Here is a tiny trained network, its code and every weight. The questions are about switching its units off for an input and a class, where a switched-off unit gives its printed mean instead of its output.

import numpy as np


def w(rows, s, z=0):
    codes = np.array(rows[::2]) - 128.0
    scale = np.full(codes.shape[1], s)
    scale[-1] = z or s
    return codes * scale


def f(y):
    return np.maximum(y, 0)


def log_softmax(a):
    a = a - a.max(-1, keepdims=True)
    return a - np.log(np.exp(a).sum(-1, keepdims=True))


def net(x, mask):
    res = np.array(x, float).reshape(1, 7) / 4 @ E
    y = f(res @ A[0][:, :-1].T + A[0][:, -1])
    res = res + np.where(mask, y, B[0][:, -1]) @ B[0][:, :-1]
    return log_softmax(res[-1] @ U[:, :-1].T + U[:, -1])


A, B = {}, {}
E = w([
[127,134,125,126,128,128,120,132],'x0',
[129,125,133,125,132,130,122,130],'x1',
[86,120,146,182,79,79,118,240],'x2',
[169,193,110,118,68,174,225,174],'x3',
[191,153,246,203,176,182,103,126],'x4',
[130,128,121,134,126,134,119,127],'x5',
[134,134,123,127,128,128,122,131],'x6',
],0.011)
A[0] = w([
[22,55,165,182,153,33,30,149,134],'neuron 0',
[79,94,65,61,139,103,111,74,60],'neuron 1',
[177,170,244,229,136,187,143,191,2],'neuron 2',
[70,97,61,46,131,90,112,67,55],'neuron 3',
[112,131,44,113,13,77,200,231,106],'neuron 4',
[180,172,228,188,129,170,110,179,119],'neuron 5',
[213,207,189,137,106,202,172,165,107],'neuron 6',
[53,38,92,142,165,49,18,125,3],'neuron 7',
[172,152,69,19,146,197,172,32,95],'neuron 8',
[216,83,217,151,254,154,57,27,125],'neuron 9',
],0.0061,0.0099)
B[0] = w([
[239,61,56,185,139,105,168,52,252],'neuron 0',
[200,97,122,215,170,152,126,74,176],'neuron 1',
[90,52,41,32,61,39,231,231,183],'neuron 2',
[215,98,129,204,183,150,95,46,184],'neuron 3',
[72,208,190,54,128,186,68,225,223],'neuron 4',
[171,65,78,167,146,97,149,84,210],'neuron 5',
[179,72,86,177,150,99,120,57,204],'neuron 6',
[81,88,100,28,48,83,212,254,186],'neuron 7',
[162,19,53,116,97,35,189,153,208],'neuron 8',
[57,206,188,108,171,221,34,146,255],'neuron 9',
],0.0074,0.0094)
U = w([
[174,115,104,196,152,116,133,75,180],'0',
[119,106,78,84,71,67,175,151,181],'1',
[55,234,253,95,132,193,72,151,3],'2',
],0.011,0.0016)

Each question gives the input, the list of numbers given to net, and the class t.
The units are the neurons (one row each of A and B). Each row of codes is followed by its name. A weight is (code - 128) times the scale printed after its matrix; where a second scale follows, it is the last column's (A, B and U).
mask holds one flag per neuron, in row order. A switched-off neuron (its flag False) gives its mean, the last column of its row in B, instead of its output. The means were averaged over made-up inputs and are rounded, as every weight is.
A unit's drop is (log p(t) with every unit on - log p(t) with that unit switched off) / (log p(t) with every unit on - log p(t) with every unit switched off).
The circuit of an input: a set's keep is (log p(t) with only the set's units on - log p(t) with every unit switched off) / (log p(t) with every unit on - log p(t) with every unit switched off). Starting from all 10 units, units are removed one at a time, each time the one whose removal leaves the highest keep (on an exact tie, the one counted first), for as long as the keep stays at least 0.8.
units of the circuit, in order: the units of the circuit, biggest drop first
top k neurons: the k neurons with the biggest drops, biggest first
drop of u: that unit's drop, to one decimal
input [-8,-8,-1,-5,4,-1,2], class 2: units of the circuit, in order : [neuron 9]
input [-3,-4,1,3,5,-8,1], class 1: top 4 neurons : [neuron 2; neuron 0; neuron 3; neuron 1]
input [7,4,-5,-2,-7,1,6], class 0: top 3 neurons : [neuron 3; neuron 1; neuron 2]
input [3,4,0,-6,-8,-3,1], class 0: top 4 neurons : [neuron 3; neuron 1; neuron 0; neuron 2]
input [8,5,-7,4,0,3,4], class 1: top 2 neurons : [neuron 8; neuron 0]
input [-2,-6,0,-5,-6,5,7], class 0: top 4 neurons : [neuron 3; neuron 1; neuron 2; neuron 0]
input [-7,8,2,8,-1,-1,5], class 2: top 3 neurons : [neuron 4; neuron 0; neuron 8]
input [-7,-8,8,2,6,-1,4], class 1: drop of neuron 2 : 2.4
input [1,-3,6,6,-5,-3,4], class 2: drop of neuron 4 : 0.4
input [7,-6,3,2,-8,-4,-3], class 2: drop of neuron 4 : 0.5
input [-3,2,7,6,8,-6,-2], class 1: drop of neuron 2 : 2.5
